Each row has a name. Each piece below is followed by the name of the row it came from, unless a question asks for something else. Each question is about the rows just above it. Places in a row count from 0.

k396: [101 137 107  68 113 128  89]
k228: [101 137 107  68 124 127 119]
k448: [114 123  47 113 127 121  98]
k960: [ 98 119 159  68 122 122 170]
k325: [ 91 132 127  47 113 125 116]
k179: [ 98  68 113 137 107 128  89]
key -> tag
[113] -> k627
[68] -> k504
[69] -> k722
[123] -> k323
[124] -> k78
[122] -> k26
Join k228 by its entry at place 4: | k78
[ 91 132 127  47 113 125 116] | k325
[ 98 119 159  68 122 122] | k960
[137 107  68 113 128  89] | k396
Where do [127  47 113] appear? | k325
[101 137 107  68 113 128  89] | k396

k888: [ 86 164 143  84 163  82 106 138 145 138 145  73 109 148 158  74 147]
k941: [172 143  60 181 139 187 136 101  44  85  51 128 125 113 115 130 114]
k68: [ 79 118 191  84 114  78 115 149 199 173 187  70  98 118 119  67 118]
k40: [172 143  60 181 139 187 136 101  44  85  51 181 161 130 113 115 135]
Which row holds [172 143  60 181 139 187 136 101  44  85  51 128 125 113 115 130 114]? | k941
[172 143  60 181 139 187 136 101  44  85  51 181 161 130 113 115 135] | k40
[143  84] | k888
[113 115 130] | k941
key -> tag
[160] -> k10
[100] -> k710
[109] -> k551
[130] -> k984
[161] -> k118
[110] -> k410
[101] -> k397
[131] -> k724
The tag of k40, keyed by place 12: | k118

k704: [126 100 128 100]
k883: [ 59 155 127 100]
k89: [105 155 127 100]
[ 59 155 127 100] | k883
key -> tag
[155] -> k849
[104] -> k361
[156] -> k929
[58] -> k769
[59] -> k976
[105] -> k830
The tag of k883, keyed by place 0: | k976
The row with [105 155 127 100] is | k89

k407: [164 168 151 111 125 114 153 137]
k670: [151 127 127 163 222 163 103 157]
k58: [151 127 125 151 111 114 161 125]
Table of tags by key:
[111] -> k343
[127] -> k339
[157] -> k93
[222] -> k107
The tag of k670, keyed by place 4: | k107
[151 127 125 151 111 114 161 125] | k58
Where do [125 151 111 114] appear? | k58
The row with [127 125 151 111 114 161 125] is | k58
[111 114 161 125] | k58
[164 168 151 111 125 114 153 137] | k407

k506: [101 116 132 144 148  49 110 187 146 110 153 116 150 145 133]
k189: [107 141 145 131 117  85 137  95 101 118 132 147  88 130  99]
k727: [174  72  82 169 142 192 124 147 134 169 146  79 174  80 134]
k166: [107 141 145 131 117  85 137  95 101 118 115 124  97 151 106]
k762: [107 144  84 102 177 134 102 195 128 131 164 132 130  87 168]
The row with [101 118 132] is | k189
tags:
[95] -> k525
[132] -> k495
[147] -> k680
The tag of k189, keyed by place 11: | k680
[107 144  84 102 177 134 102 195 128 131 164 132 130  87 168] | k762
The row with [115 124  97 151] is | k166
[174  72  82 169 142 192 124 147 134 169 146  79 174  80 134] | k727
[107 141 145 131 117  85 137  95 101 118 115 124  97 151 106] | k166

k715: [163 164  93 105 139  83  97 203 200 200 152 201 212 211 170  62 136  76
 102  90 183 187  90 143  76 165 198  50 140  75  61  66  70 134 151 163
  98 212 145 129 183 108 187  56  75 203  86  92  42  44 210  41 111  74
 160 150 186  99 207  75  66]
k413: [163 164  93 105 139  83  97 203 200 200 152 201 212 211 170  62 136  76
 102  90 183 187  90 143  76 165 198  50 140  75  61  66  70 134 151 183
 212 145 108 163  98  75 129  56  75 203  86  92  42  44 210  41 111  74
 160 150 186  99 207  75 173]
k870: [163 164  93 105 139  83  97 203 200 200 152 130 212 211 170  62 136  76
 102  90 183 187  90 143 158 165 198  50 140  75  61  66  70 134 151 163
  98 212 145 129 183 108  75  56  75 203  86  92  42  44 210  41 111  74
 160 150 186  99 207  75  66]
k615: [ 48 153  82  90  99 149  48 130 171  79 174  77 190 106  41 173  89 213
 100 211 211 121 138 126 137 136  67  45 179  67 166  57  74 100 134 160
  58 134 127 182  76 108  49 157 130 172  84  54  55  97 169  71 197 166
 156 161 165  69 203 115 129]
k732: [175 168 156 186 129 152 150 131 210  97  79 166 115 140  91 206 203 210
 139 207 103  81 135 103 138 209 143 214 102 126  43  56 151  44 152 102
 137  97  67 156 184 109 156 141 152  47  46 128  67 126  80  93 119 151
 150  83  76  45  95 165 131]
k562: [177  70 158 174  93  58  99 111 145  54  56 186  95  59 211 111  78  96
 110  65 101 196 175  93 115 175  98  41  91 135 139  46 117  82  59  61
  55 178  90 200 175 193  86  45  52 199 134 193 191 167 140  87 141  76
  53  86  84  71 177  76 154]
Table of tags by key:
[152] -> k909
[134] -> k381
[133] -> k760
[151] -> k906
[102] -> k827
[153] -> k160
The tag of k732, keyed by place 34: | k909
Where do [163  98 212 145 129 183 108  75] appear? | k870

k804: [147 158 101 125  95 101 155 157]
k389: [ 94 101  71  79  96  76 121 176]
k936: [ 82 102 179 163 166 183 109  58]
k206: [102 161 163 184 125 159 163  99]
k247: [110  74 136  68 152  98 185  97]
k546: [103 118 124 124 132 131 114 129]
k71: [104  64 140  97 173 145  63 102]
k510: [129  62 154  98 185 152  68  96]
k274: [140 122 123 118 122 118 125 121]
k261: [ 72 133 180 186 144 177 135  66]
k915: [108 115 136 134 131 138 119  99]
k437: [127 123 135 129 127 127 124 112]
[163 166 183] | k936
[ 95 101] | k804
[ 98 185 152  68] | k510
[154  98 185 152  68] | k510
[125 121] is in which row? | k274

k56: [113 159 159 101 120 107 135 145 136 129 174 120 127 109 106 175 139 188
 121 184 115 106 113 104 111 119 193 129 140 113 100 108 115 174 130 116
 106 102 116 143 131 113 175 196 127 139 148 197]
k517: [ 91 160 162  80  99 104 113 118 116 114 176 105 131  89  98 184 118 194
 106 194 101  98 112  95  91 105 201 105 137  88  73 111 114 181 116  98
  99  78  96 127 105  93 189 201 107 122 134 206]
k744: [109 150 143 113 115 120 180 168 178 175 159 111 118 118 118 159 172 151
 174 160 163 121 118 120 105 171 154 149 143 110 112 120 117 158 173 147
 123 108 154 154 163 117 159 149 177 171 164 156]
k468: [ 94  82  84 128 116 175 207 196 205 205  62 103 157 126 171  67 202  62
 205  61 195 171 162 166  89 204  57 174 115 105 115 163 167  63 194 185
 161 108 185 165 194 120  63  55 207 202 182  52]
k258: [157 122 112 132 141  87 167 154 166 175 125 155  90 163  93 129 167 109
 179 130 171  94  92  98 165 179 118 150 126 147 139 101  91 129 178 162
 106 149 163 145 160 135 135 114 168 170 160 118]
k761: [113 123 127 114 123 114 178 179 182 191 135 129 124 137 116 133 192 129
 193 136 170 116 128 115 125 185 136 159 132 116 110 124 125 139 200 164
 116 106 166 159 176 123 142 141 176 189 182 138]
k907: [125  89  93 128 126 144  98  98  96 105  80 130 142 129 141  82 102  82
 108  83 109 141 146 138 130 111  80 106 113 126 127 144 146  82 110 114
 135 126 112 110  98 127  86  81 102 105 109  81]
k917: [113 119 112 109 123 121 193 188 192 199 114 117 122 137 124 117 197 107
 196 117 177 125 122 121 115 199 113 160 135 116 109 128 130 114 200 171
 123 111 171 157 181 116 114 113 189 202 187 110]
Table of tags by key:
[167] -> k573
[165] -> k872
[125] -> k433
[149] -> k144
Look up the entry of k258 at place 24 in the table: | k872
The row with [113 159 159 101 120 107 135 145 136 129 174 120 127 109 106 175 139 188
 121 184 115 106 113 104 111 119 193 129 140 113 100 108 115 174 130 116
 106 102 116 143 131 113 175 196 127 139 148 197] is | k56
[ 91 160 162  80  99 104 113 118 116 114 176 105 131  89  98 184 118 194
 106 194 101  98 112  95  91 105 201 105 137  88  73 111 114 181 116  98
  99  78  96 127 105  93 189 201 107 122 134 206] | k517
[109 150 143 113 115 120 180 168 178 175 159 111 118 118 118 159 172 151
 174 160 163 121 118 120 105 171 154 149 143 110 112 120 117 158 173 147
 123 108 154 154 163 117 159 149 177 171 164 156] | k744
Which row holds [122 112 132 141  87 167 154 166 175 125 155  90]? | k258
[80 99] | k517

k402: [222  93 104 197 110  91 123]
k773: [ 75 146 127  86 154 144 100]
k226: [ 94 140 127 102 154 135  87]
k876: [123 109 100 117 106 114 193]
k538: [110 116 104 106 105 121 193]
k961: [108 135 127 114 151 131  80]
k11: [219  96 111 198 110  97 104]
k75: [ 99 119 109 104 107 126 177]
k850: [194 105 112 177 127 102  99]
k781: [223  93 102 197 110  92 128]
k935: [215  99 105 193 110  98 107]
Table of tags by key:
[104] -> k489
[75] -> k970
[100] -> k42
[123] -> k102
[99] -> k213
[101] -> k30
Look up the entry of k773 at place 6 in the table: | k42
Where do [108 135 127 114 151 131  80] appear? | k961

k246: [184 112  74 102]
k621: [163 154 150  60]
k129: [154 163  74 102]
k765: [163 154 102  60]
[154 150] | k621
key -> tag
[101] -> k622
[74] -> k338
[150] -> k244
[149] -> k596
[102] -> k219
[154] -> k672
[60] -> k571
The tag of k765, keyed by place 2: | k219
Which row holds [112  74 102]? | k246
[163 154 150  60] | k621

k494: [ 81  70  70  96 162  89  73  99 171  86 138 124 105 132 166  72 177  96
  72 171 147  82 138  71 175 140 143 124  77 113 122  80 127]
k84: [159 182 178 104 137 145 163 138 126 143 129 131  91  57 136 169 105 125
 160 101 157 125 127 181 109  58  54 134 158 124 126 144  59]
k933: [ 65  81  77  88 188  86  63  78 198  63 134 110  94 114 199  82 196  66
  61 195 192  56 137  82 198 128 129 113  77  94 119  78 109]
k654: [ 68 175 140 143 124  77 113 122 194  63 138 114  85 110 194  63 196  70
  54 190 176  58 140  64 196 125 127 117  59  98 119  63 106]
key -> tag
[182] -> k916
[70] -> k725
[82] -> k809
[80] -> k786
[81] -> k290
[69] -> k875
The tag of k933, keyed by place 1: | k290
[ 71 175 140 143 124  77 113 122] | k494
Where do [ 68 175 140 143 124  77 113 122 194  63 138 114  85 110 194  63 196  70
  54 190 176  58 140  64 196 125 127 117  59  98 119  63 106] appear? | k654
[ 81  70  70  96 162  89  73  99 171  86 138 124 105 132 166  72 177  96
  72 171 147  82 138  71 175 140 143 124  77 113 122  80 127] | k494
The row with [ 88 188  86  63  78 198  63 134 110  94] is | k933
[138 114  85 110 194  63 196  70  54 190] | k654

k386: [125 192 144 114 120]
k35: [114 215 186  90 193]
k312: [114 121 215  90  37]
k867: [170 159 173  67  52]
[114 121 215] | k312
Table of tags by key:
[52] -> k142
[173] -> k21
[67] -> k788
[215] -> k592
Join k867 by its entry at place 2: | k21
Which row holds [114 120]? | k386
Which row holds [125 192 144 114 120]? | k386

k665: [121 110  94  74  74  79  98 122 143 169]
k284: [ 73  73  80  94 123 143 172 184 192 195]
k502: [ 97 122 121 145 171 186 190 192 202 203]
Table of tags by key:
[111] -> k223
[73] -> k24
[143] -> k942
[142] -> k937
[110] -> k714
[79] -> k499
Look up the entry of k665 at place 1 in the table: | k714
Where do [ 97 122 121 145 171 186 190 192 202 203] appear? | k502
[ 98 122] is in which row? | k665

k153: [122 112 112 114 123 124 134 142 111 118 121 139 134 114 119 127 121 117
 113 119 134 124 141 136 133 115 143]
k677: [ 73  93 163 152 162  81 117 100 163 181 173 120 148 121 125 117 129 148
 122 115 148 106  84  74 105 120  69]
k163: [121 128 121 150 109 130 153 147 111 121 132 148 148 121 115 122 120 117
 129 125 148 156 147 121 152 131 135]
k443: [169 148  95 129  95 160 141 150  99  79  88 148 171  85  86 165  79 168
 161 109 125 156 168 173 152 124 183]
k542: [113  93 148 144 186  98 110 104 181 170 156 105  86 172 171 111 172 118
  92 117 121  95  97 128  96 102 107]
k191: [ 67 110 159 142 132  94 139 121 132 170 173 125 103 165 156  74 170  66
  90 152 150 127 102  58 128 144  69]
[148 148 121 115 122 120 117 129 125 148] | k163
[171  85  86 165  79 168 161 109] is in which row? | k443

k768: [ 87  88 150 125 113 154 118]
k376: [146 121 122 134 127 161 141]
k17: [199 123 128 156 117 144  71]
k932: [150 145 117 156 128 150 109]
k879: [134 140 113 124 154  99 160]
k857: [154 158 118 140 140 144  71]
k833: [154 158 118 140 157 134 172]
[127 161] is in which row? | k376
[117 156 128] | k932
Table of tags by key:
[117] -> k134
[88] -> k140
[158] -> k128
[87] -> k122
[118] -> k482
The tag of k768, keyed by place 1: | k140
Where do [117 156] appear? | k932
[199 123 128 156 117 144  71] | k17

k900: [137 176 146 167]
k453: [ 85 138 198 122]
k423: [130 174 122 153]
k845: [121 119 185 117]
k745: [152 101 133 157]
k192: [125 186 168 148]
k199: [119 163 124 164]
k287: [120  81 185  98]
k731: [122 139 113 135]
k54: [115 101 174 107]
k597: [143 126 145 113]
Table of tags by key:
[99] -> k176
[154] -> k447
[135] -> k439
[134] -> k543
[98] -> k822
[153] -> k956
[174] -> k557
Join k423 by its entry at place 3: | k956
[115 101 174 107] | k54

